Below are the code and all the weights of a small trained network. Each question names an input and a target symbol and asks about switching units off, where a switched-off unit gives its printed mean instead of its output.

import numpy as np


def w(rows, s, z=0):
    codes = np.array(rows[::2]) - 128.0
    scale = np.full(codes.shape[1], s)
    scale[-1] = z or s
    return codes * scale


def f(y):
    return np.maximum(y, 0)


def softmax(a):
    e = np.exp(a - a.max(-1, keepdims=True))
    return e / e.sum(-1, keepdims=True)


def log_softmax(a):
    a = a - a.max(-1, keepdims=True)
    return a - np.log(np.exp(a).sum(-1, keepdims=True))


def net(x, mask):
    ids = ['ΘΠΦΩαγδεζλμξτ'.index(c) for c in x.split()]
    T = len(ids)
    res = E[ids] + P[:T]
    u = 0
    for l in range(2):
        q, k, v = (res @ M[l].T for M in (Q, K, V))
        z = softmax(np.where(np.tri(T) > 0, q @ k.T / 3**0.5, -1e9)) @ v
        res = res + np.where(mask[u], z, O[l][:, -1]) @ O[l][:, :-1]
        u += 1
        y = f(res @ A[l][:, :-1].T + A[l][:, -1])
        res = res + np.where(mask[u : u + 4], y, B[l][:, -1]) @ B[l][:, :-1]
        u += 4
    return log_softmax(res[-1] @ U[:, :-1].T + U[:, -1])


Q, K, V, O, A, B = {}, {}, {}, {}, {}, {}
E = w([
[160,246,162,126,186,129,45,119],'Θ',
[169,182,156,163,84,120,20,160],'Π',
[85,75,174,117,140,96,171,217],'Φ',
[123,144,169,64,143,235,81,140],'Ω',
[66,82,126,132,133,39,124,159],'α',
[127,82,222,71,106,134,142,62],'γ',
[85,70,180,103,130,53,116,77],'δ',
[122,130,178,38,105,110,203,196],'ε',
[97,131,147,95,133,211,12,54],'ζ',
[44,208,219,92,20,114,122,131],'λ',
[129,250,134,240,138,140,104,157],'μ',
[18,97,98,136,119,88,78,113],'ξ',
[112,177,106,196,77,134,206,91],'τ',
],0.015)
P = w([
[106,107,254,115,146,155,144,92],'0',
[136,101,216,129,135,138,139,91],'1',
[138,99,196,138,126,136,137,98],'2',
[140,103,179,139,125,130,136,102],'3',
[135,106,166,142,121,128,137,109],'4',
[135,110,153,143,114,124,137,116],'5',
[130,117,140,141,111,121,136,121],'6',
[129,120,126,142,105,120,135,129],'7',
[124,125,112,141,102,117,138,135],'8',
[121,133,102,137,102,112,141,140],'9',
[114,136,91,136,101,111,142,147],'10',
[108,141,76,132,99,109,143,154],'11',
[107,145,69,129,93,108,146,158],'12',
[99,150,57,126,95,105,149,164],'13',
],0.012)
Q[0] = w([
[51,128,135,128,98,100,110,67],'0.h1',
[126,127,124,194,166,99,142,144],'0.h1',
[160,4,61,86,165,156,160,100],'0.h1',
],0.019)
K[0] = w([
[109,151,100,177,126,76,92,38],'0.h1',
[89,104,143,162,146,91,139,163],'0.h1',
[185,45,248,154,162,150,125,79],'0.h1',
],0.017)
V[0] = w([
[54,146,84,146,66,50,220,180],'0.h1',
[191,98,182,2,91,94,91,186],'0.h1',
[117,255,153,90,49,65,90,15],'0.h1',
],0.0063)
O[0] = w([
[167,52,78,198,184,215,135,166,133],'0.h1',
[149,190,106,39,225,103,90,129,158],'0.h1',
[3,144,244,67,246,210,157,206,255],'0.h1',
],0.0046,0.0047)
A[0] = w([
[85,140,114,110,175,115,56,132,167],'0.n1',
[220,163,93,136,193,118,100,110,95],'0.n2',
[160,75,128,142,187,246,76,136,154],'0.n3',
[198,73,41,148,109,110,115,114,5],'0.n4',
],0.014,0.0022)
B[0] = w([
[144,71,82,171,181,165,154,163,255],'0.n1',
[148,82,136,159,10,122,76,157,159],'0.n2',
[47,165,193,68,65,117,176,96,176],'0.n3',
[168,119,74,131,207,124,107,120,132],'0.n4',
],0.012,0.0071)
Q[1] = w([
[124,11,74,27,120,133,169,3],'1.h1',
[43,165,111,239,102,195,119,7],'1.h1',
[75,50,139,167,181,5,127,146],'1.h1',
],0.02)
K[1] = w([
[170,83,232,128,150,145,92,22],'1.h1',
[68,133,39,187,135,207,134,5],'1.h1',
[98,54,150,218,179,31,142,146],'1.h1',
],0.021)
V[1] = w([
[174,144,131,145,148,155,248,116],'1.h1',
[128,177,84,170,140,127,102,139],'1.h1',
[115,52,98,147,141,143,165,102],'1.h1',
],0.017)
O[1] = w([
[111,116,110,127,135,162,143,11,172],'1.h1',
[110,144,229,119,152,76,101,113,1],'1.h1',
[124,176,112,79,104,185,166,102,183],'1.h1',
],0.011,0.0084)
A[1] = w([
[149,151,94,138,155,113,71,157,31],'1.n1',
[122,152,4,197,149,123,41,123,71],'1.n2',
[142,152,24,175,145,134,70,141,102],'1.n3',
[143,108,115,127,116,132,143,128,252],'1.n4',
],0.027,0.0032)
B[1] = w([
[151,105,102,207,154,189,155,103,160],'1.n1',
[178,30,248,62,144,118,234,169,219],'1.n2',
[125,241,9,182,106,58,34,63,234],'1.n3',
[89,143,170,129,130,139,90,180,245],'1.n4',
],0.015,0.011)
U = w([
[148,162,151,62,249,134,127,109,113],'Θ',
[134,92,128,143,125,138,133,131,55],'Π',
[138,169,75,96,172,84,125,94,164],'Φ',
[159,137,129,123,149,142,143,119,78],'Ω',
[84,125,37,162,72,98,45,118,169],'α',
[160,138,124,125,135,141,135,124,72],'γ',
[154,136,126,131,138,142,136,123,75],'δ',
[177,100,160,94,105,121,156,114,117],'ε',
[162,123,135,127,130,142,142,125,93],'ζ',
[57,2,135,63,124,120,191,201,253],'λ',
[68,121,214,146,110,71,87,109,99],'μ',
[192,219,199,99,66,159,155,160,39],'ξ',
[123,127,135,111,99,142,169,51,118],'τ',
],0.0072,0.0065)

Each question gives the input, a string of symbols that net reads in full, and the target symbol t.
The units are the heads (3 rows each of Q, K, V and O) and the neurons (one row each of A and B). Each row of codes is followed by its name. A weight is (code - 128) times the scale printed after its matrix; where a second scale follows, it is the last column's (O, A, B and U).
mask holds one flag per unit, layer by layer, with each layer's heads first. A switched-off unit (its flag False) gives its mean, the last column of its rows in O or B, instead of its output. The means were averaged over made-up inputs and are rounded, as every weight is.
A unit's drop is (log p(t) with every unit on - log p(t) with that unit switched off) / (log p(t) with every unit on - log p(t) with every unit switched off).
most important unit: the unit with the biggest drop
top k neurons: the k neurons with the biggest drops, biggest first
top k neurons in layer l: the k neurons of layer l with the biggest drops, biggest first
input γ Θ τ δ ζ Θ μ ε δ, target α: most important unit : 1.h1
input Ω τ ξ Ω λ λ α α ε ξ ε Π ξ, target Φ: top 2 neurons : 1.n3, 1.n2
input λ Φ ε Π, target ε: top 2 neurons : 1.n2, 1.n3
input δ Θ Ω λ Π ε γ ε Φ ε Φ α λ Θ, target λ: top 3 neurons : 0.n3, 1.n3, 0.n2
input λ Θ Θ Π δ Θ λ ζ α Φ ξ Π, target ξ: top 2 neurons : 0.n3, 1.n3
input ε Θ Θ Φ ε, target α: top 2 neurons in layer 1 : 1.n3, 1.n4
input α δ Θ Φ Θ, target Φ: top 2 neurons in layer 1 : 1.n3, 1.n2
input ζ Θ Π ζ, target α: top 2 neurons in layer 1 : 1.n2, 1.n3
input ζ τ Φ ζ Θ α ε λ ε, target α: top 2 neurons in layer 1 : 1.n2, 1.n3
input λ ξ τ Θ ε α δ ξ ε ξ Ω Θ, target ξ: top 3 neurons : 0.n3, 0.n1, 1.n3
input δ α τ ζ Θ α ξ γ δ ξ μ λ Ω, target λ: top 2 neurons : 0.n1, 0.n3
input ε ξ ε μ δ ε Ω Ω Θ ε Θ, target ε: top 4 neurons : 1.n2, 1.n3, 0.n2, 0.n1
input Φ α α Θ Φ δ μ ξ Π, target ξ: top 2 neurons : 0.n1, 1.n3
input δ ε ξ ε α ε μ τ τ Θ α μ Φ Π, target μ: most important unit : 0.h1
input τ Φ ε Θ λ Θ ε ξ τ Φ Θ, target τ: top 2 neurons in layer 1 : 1.n3, 1.n4
input ε Ω ε λ μ α ξ λ, target ξ: top 3 neurons : 0.n1, 1.n3, 1.n2
input Φ Θ α Φ ε μ α γ α, target Φ: top 3 neurons in layer 0 : 0.n4, 0.n2, 0.n3
input μ Θ ε Θ Θ μ Π Θ, target μ: top 2 neurons in layer 1 : 1.n3, 1.n2
input ζ α α λ Φ τ Θ Π, target τ: top 3 neurons in layer 1 : 1.n3, 1.n4, 1.n2
input Φ ζ Φ δ Φ ξ ε γ Ω Θ Ω, target α: top neuron in layer 0 : 0.n3
input δ τ ζ Φ α Θ ε α ζ Φ, target α: top 2 neurons in layer 1 : 1.n3, 1.n4
input ξ α τ μ, target τ: top 2 neurons in layer 1 : 1.n3, 1.n4
input Φ Ω ε ε μ λ Ω μ ξ γ Π Θ γ, target α: top 2 neurons : 0.n3, 1.n3
input Θ τ γ τ, target τ: top 3 neurons : 1.n3, 1.n2, 0.n2
input μ ε λ Π Θ Ω α α, target α: top 2 neurons : 1.n2, 0.n3
input ε ε α γ ε τ Π Φ δ μ Φ Φ, target Φ: top 3 neurons in layer 0 : 0.n4, 0.n2, 0.n3
